Here is a tiny trained network, its code and every weight. The questions are about switching its units off for an input and a class, where a switched-off unit gives its printed mean instead of its output.

import numpy as np


def w(rows, s, z=0):
    codes = np.array(rows[::2]) - 128.0
    scale = np.full(codes.shape[1], s)
    scale[-1] = z or s
    return codes * scale


def norm(h):
    return h / np.sqrt((h * h).mean(-1, keepdims=True) + 1e-5)


def f(y):
    return y / 2 * (1 + np.tanh(0.7978845608 * (y + 0.044715 * y**3)))


def log_softmax(a):
    a = a - a.max(-1, keepdims=True)
    return a - np.log(np.exp(a).sum(-1, keepdims=True))


def net(x, mask):
    res = np.array(x, float).reshape(1, 7) / 4 @ E
    u = 0
    for l in range(3):
        y = f(norm(res) @ A[l][:, :-1].T + A[l][:, -1])
        res = res + np.where(mask[u : u + 10], y, B[l][:, -1]) @ B[l][:, :-1]
        u += 10
    return log_softmax(norm(res)[-1] @ U[:, :-1].T + U[:, -1])


A, B = {}, {}
E = w([
[80,142,210],'x0',
[126,129,128],'x1',
[128,127,126],'x2',
[38,104,72],'x3',
[132,254,69],'x4',
[130,127,128],'x5',
[126,130,127],'x6',
],0.0039)
A[0] = w([
[41,83,75,174],'0.n0',
[54,104,95,81],'0.n1',
[93,34,202,231],'0.n2',
[120,85,238,112],'0.n3',
[159,105,75,138],'0.n4',
[103,117,219,148],'0.n5',
[215,49,117,2],'0.n6',
[24,70,101,158],'0.n7',
[107,57,228,136],'0.n8',
[188,3,89,63],'0.n9',
],0.0067,0.003)
B[0] = w([
[15,238,91,205],'0.n0',
[25,174,97,145],'0.n1',
[165,232,190,253],'0.n2',
[212,177,157,179],'0.n3',
[139,76,30,152],'0.n4',
[212,167,193,165],'0.n5',
[91,28,102,142],'0.n6',
[3,186,153,206],'0.n7',
[219,222,169,202],'0.n8',
[76,28,163,187],'0.n9',
],0.005,0.0039)
A[1] = w([
[38,106,227,103],'1.n0',
[13,97,151,155],'1.n1',
[192,107,38,166],'1.n2',
[52,122,79,107],'1.n3',
[16,101,169,124],'1.n4',
[113,234,132,186],'1.n5',
[177,102,68,58],'1.n6',
[116,255,128,58],'1.n7',
[121,20,119,3],'1.n8',
[24,145,55,88],'1.n9',
],0.0062,0.0025)
B[1] = w([
[129,254,159,167],'1.n0',
[128,170,231,193],'1.n1',
[63,188,68,167],'1.n2',
[74,195,157,169],'1.n3',
[123,166,231,178],'1.n4',
[133,30,160,252],'1.n5',
[142,187,184,117],'1.n6',
[118,49,165,205],'1.n7',
[134,64,179,108],'1.n8',
[55,156,126,213],'1.n9',
],0.0059,0.0032)
A[2] = w([
[84,12,54,87],'2.n0',
[53,104,168,2],'2.n1',
[245,161,233,144],'2.n2',
[172,246,16,127],'2.n3',
[201,82,239,146],'2.n4',
[18,175,113,72],'2.n5',
[4,162,217,32],'2.n6',
[156,6,154,156],'2.n7',
[129,189,206,131],'2.n8',
[100,17,143,90],'2.n9',
],0.0043,0.0045)
B[2] = w([
[162,39,161,106],'2.n0',
[173,178,195,79],'2.n1',
[29,18,49,251],'2.n2',
[158,217,115,167],'2.n3',
[74,58,36,224],'2.n4',
[114,69,147,154],'2.n5',
[82,159,241,164],'2.n6',
[115,3,88,162],'2.n7',
[101,49,63,195],'2.n8',
[171,78,63,99],'2.n9',
],0.0046,0.0024)
U = w([
[196,38,96,255],'0',
[73,170,210,150],'1',
[217,183,30,90],'2',
[77,181,79,67],'3',
[254,104,224,79],'4',
[109,154,198,83],'5',
],0.0092,0.0043)

Each question gives the input, the list of numbers given to net, and the class t.
The units are the neurons (one row each of A and B). Each row of codes is followed by its name. A weight is (code - 128) times the scale printed after its matrix; where a second scale follows, it is the last column's (A, B and U).
mask holds one flag per neuron, layer by layer. A switched-off neuron (its flag False) gives its mean, the last column of its row in B, instead of its output. The means were averaged over made-up inputs and are rounded, as every weight is.
A unit's drop is (log p(t) with every unit on - log p(t) with that unit switched off) / (log p(t) with every unit on - log p(t) with every unit switched off).
The circuit of an input: a set's keep is (log p(t) with only the set's units on - log p(t) with every unit switched off) / (log p(t) with every unit on - log p(t) with every unit switched off). Starting from the 12 units with the biggest drops (on a tie, the unit counted first), units are removed one at a time, each time the one whose removal leaves the highest keep (on an exact tie, the one counted first), for as long as the keep stays at least 0.8.
circuit, biggest first: the units of the circuit, biggest drop first
unit that matters most: the unit with the biggest drop
k most important neurons: the k neurons with the biggest drops, biggest first
top k neurons in layer l: the k neurons of layer l with the biggest drops, biggest first
drop of u: that unit's drop, to one decimal
input [3,-1,5,0,-8,6,-8], class 4: circuit, biggest first => (0.n8, 0.n3, 1.n9)
input [1,-5,-5,-3,-1,4,5], class 4: circuit, biggest first => (0.n0)
input [0,-3,-7,-1,6,-4,3], class 2: circuit, biggest first => (0.n7, 0.n2, 0.n0, 0.n1)
input [0,8,-3,-6,4,-8,6], class 2: circuit, biggest first => (0.n0, 1.n1, 1.n4)
input [4,-8,-4,-3,-7,4,-6], class 4: 2 most important neurons => (0.n2, 0.n8)
input [-1,2,-1,-6,3,-7,5], class 2: 4 most important neurons => (0.n7, 0.n0, 0.n2, 1.n2)
input [-1,-5,-1,-5,7,-1,-1], class 2: top 2 neurons in layer 0 => (0.n7, 0.n2)
input [-2,-3,-4,-6,1,8,2], class 2: 2 most important neurons => (1.n5, 1.n2)
input [-1,-6,7,-1,5,2,3], class 2: 3 most important neurons => (0.n7, 0.n2, 0.n0)
input [-1,-5,-2,-6,7,3,1], class 2: 2 most important neurons => (0.n7, 1.n2)
input [7,-3,-2,-5,1,2,-7], class 0: top 2 neurons in layer 2 => (2.n2, 2.n4)
input [5,-8,4,0,7,-3,-7], class 0: top 2 neurons in layer 1 => (1.n5, 1.n7)
input [-2,5,0,-7,1,-5,8], class 2: top 3 neurons in layer 1 => (1.n5, 1.n2, 1.n7)
input [3,-2,-8,-3,1,7,2], class 0: unit that matters most => 2.n2
input [5,1,1,-8,5,-5,-5], class 0: drop of 2.n2 => 0.1
input [5,8,8,-2,8,6,-1], class 0: drop of 0.n7 => 0.2
input [0,2,-4,-5,2,4,2], class 2: drop of 1.n2 => 0.3
input [0,3,-5,-5,-4,-5,-4], class 0: drop of 0.n5 => -0.1
